Here is a tiny trained network, its code and every weight. The questions are about switching its units off for an input and a class, where a switched-off unit gives its printed mean instead of its output.

import numpy as np


def w(rows, s, z=0):
    codes = np.array(rows[::2]) - 128.0
    scale = np.full(codes.shape[1], s)
    scale[-1] = z or s
    return codes * scale


def norm(h):
    return h / np.sqrt((h * h).mean(-1, keepdims=True) + 1e-5)


def f(y):
    return np.maximum(y, 0)


def log_softmax(a):
    a = a - a.max(-1, keepdims=True)
    return a - np.log(np.exp(a).sum(-1, keepdims=True))


def net(x, mask):
    res = np.array(x, float).reshape(1, 3) / 4 @ E
    u = 0
    for l in range(3):
        y = f(norm(res) @ A[l][:, :-1].T + A[l][:, -1])
        res = res + np.where(mask[u : u + 8], y, B[l][:, -1]) @ B[l][:, :-1]
        u += 8
    return log_softmax(norm(res)[-1] @ U[:, :-1].T + U[:, -1])


A, B = {}, {}
E = w([
[125,234,134,255,3,68],'x0',
[88,83,70,121,120,103],'x1',
[158,174,94,88,70,178],'x2',
],0.0084)
A[0] = w([
[228,126,195,186,124,219,196],'L0N1',
[168,175,111,136,97,106,160],'L0N2',
[254,190,101,109,111,181,83],'L0N3',
[166,169,112,59,95,143,3],'L0N4',
[178,97,104,114,174,83,161],'L0N5',
[144,115,137,188,201,133,80],'L0N6',
[122,139,159,155,158,91,90],'L0N7',
[157,57,179,52,109,154,78],'L0N8',
],0.0092,0.0015)
B[0] = w([
[66,146,89,1,111,26,234],'L0N1',
[185,79,171,167,137,116,224],'L0N2',
[79,93,131,150,233,138,239],'L0N3',
[40,118,108,255,217,173,194],'L0N4',
[213,185,103,112,83,168,207],'L0N5',
[33,160,119,150,133,215,193],'L0N6',
[90,170,124,121,187,214,179],'L0N7',
[180,179,168,80,128,158,254],'L0N8',
],0.0083,0.0048)
A[1] = w([
[172,110,145,78,124,118,70],'L1N1',
[148,184,173,146,73,203,108],'L1N2',
[109,2,134,60,117,198,89],'L1N3',
[126,195,167,84,132,177,217],'L1N4',
[204,219,117,78,184,108,98],'L1N5',
[132,106,67,90,121,37,2],'L1N6',
[66,141,47,49,118,100,101],'L1N7',
[161,190,27,94,123,101,75],'L1N8',
],0.0082,0.0014)
B[1] = w([
[197,43,55,30,39,170,169],'L1N1',
[122,73,164,170,177,119,175],'L1N2',
[60,183,132,181,82,116,253],'L1N3',
[118,111,103,220,199,31,249],'L1N4',
[97,67,255,151,110,89,226],'L1N5',
[164,47,46,132,214,129,146],'L1N6',
[199,104,111,116,122,84,195],'L1N7',
[99,79,8,226,208,129,159],'L1N8',
],0.0069,0.0049)
A[2] = w([
[60,99,7,139,71,174,91],'L2N1',
[50,165,94,176,162,215,131],'L2N2',
[130,94,168,193,132,133,143],'L2N3',
[108,109,141,169,31,77,84],'L2N4',
[147,109,125,65,207,219,131],'L2N5',
[130,97,47,155,105,111,4],'L2N6',
[142,142,125,107,68,180,70],'L2N7',
[124,108,64,90,146,69,176],'L2N8',
],0.012,0.004)
B[2] = w([
[56,197,171,102,175,113,199],'L2N1',
[130,66,70,181,187,195,234],'L2N2',
[180,131,104,83,159,176,204],'L2N3',
[133,125,130,63,85,188,199],'L2N4',
[129,189,81,183,24,126,255],'L2N5',
[97,134,190,66,174,2,165],'L2N6',
[115,113,159,153,121,108,128],'L2N7',
[151,125,252,168,149,112,188],'L2N8',
],0.0086,0.0087)
U = w([
[93,146,71,172,151,180,165],'0',
[159,176,102,118,3,144,154],'1',
[91,150,153,88,144,72,181],'2',
[178,74,124,124,169,142,142],'3',
[171,90,84,69,113,124,51],'4',
[162,37,88,96,70,106,2],'5',
[180,87,75,94,90,95,12],'6',
],0.017,0.0071)

Each question gives the input, the list of numbers given to net, and the class t.
The units are the neurons (one row each of A and B). Each row of codes is followed by its name. A weight is (code - 128) times the scale printed after its matrix; where a second scale follows, it is the last column's (A, B and U).
mask holds one flag per neuron, layer by layer. A switched-off neuron (its flag False) gives its mean, the last column of its row in B, instead of its output. The means were averaged over made-up inputs and are rounded, as every weight is.
A unit's drop is (log p(t) with every unit on - log p(t) with that unit switched off) / (log p(t) with every unit on - log p(t) with every unit switched off).
The circuit of an input: a set's keep is (log p(t) with only the set's units on - log p(t) with every unit switched off) / (log p(t) with every unit on - log p(t) with every unit switched off). Starting from the 12 units with the biggest drops (on a tie, the unit counted first), units are removed one at a time, each time the one whose removal leaves the highest keep (on an exact tie, the one counted first), for as long as the keep stays at least 0.8.
circuit, biggest first: the units of the circuit, biggest drop first
unit that matters most: the unit with the biggest drop
top k neurons: the k neurons with the biggest drops, biggest first
top k neurons in layer l: the k neurons of layer l with the biggest drops, biggest first
drop of u: that unit's drop, to one decimal
input [1,-8,3], class 2: circuit, biggest first -> (L0N1)
input [-4,-5,1], class 2: circuit, biggest first -> (L0N1; L2N2)
input [5,-7,-4], class 2: top 3 neurons -> (L0N1; L2N5; L0N7)
input [-2,-7,6], class 2: top 2 neurons -> (L0N1; L0N6)
input [-4,-2,-7], class 0: circuit, biggest first -> (L0N6; L2N5)
input [4,5,3], class 2: circuit, biggest first -> (L2N6; L2N5)
input [-5,-8,0], class 2: circuit, biggest first -> (L0N1; L2N2)
input [6,4,-2], class 1: top 2 neurons in layer 0 -> (L0N1; L0N4)
input [-4,-5,-2], class 2: top 3 neurons -> (L1N4; L1N5; L2N2)
input [4,0,-1], class 1: top 3 neurons -> (L2N2; L0N4; L0N3)
input [5,-2,5], class 0: top 2 neurons in layer 2 -> (L2N5; L2N8)
input [2,3,2], class 3: top 4 neurons -> (L2N5; L2N3; L0N2; L0N1)
input [-4,6,-7], class 0: top 2 neurons -> (L0N1; L0N6)
input [-7,-4,2], class 1: unit that matters most -> L2N5
input [-5,2,4], class 1: top 4 neurons -> (L2N5; L0N8; L0N6; L1N1)
input [4,-7,7], class 0: top 2 neurons -> (L0N4; L0N8)
input [-6,1,-8], class 0: top 2 neurons -> (L0N6; L0N1)
input [4,-7,-5], class 2: top 4 neurons -> (L0N1; L0N4; L2N5; L2N2)
input [-8,3,6], class 1: top 2 neurons -> (L2N5; L0N8)
input [5,-3,-2], class 1: unit that matters most -> L0N8
input [2,0,-1], class 3: top 2 neurons -> (L2N5; L0N1)
input [-7,-4,-2], class 1: drop of L2N5 -> 0.5
input [-7,3,-2], class 1: drop of L2N5 -> 0.4
input [4,6,0], class 2: drop of L2N5 -> 0.1
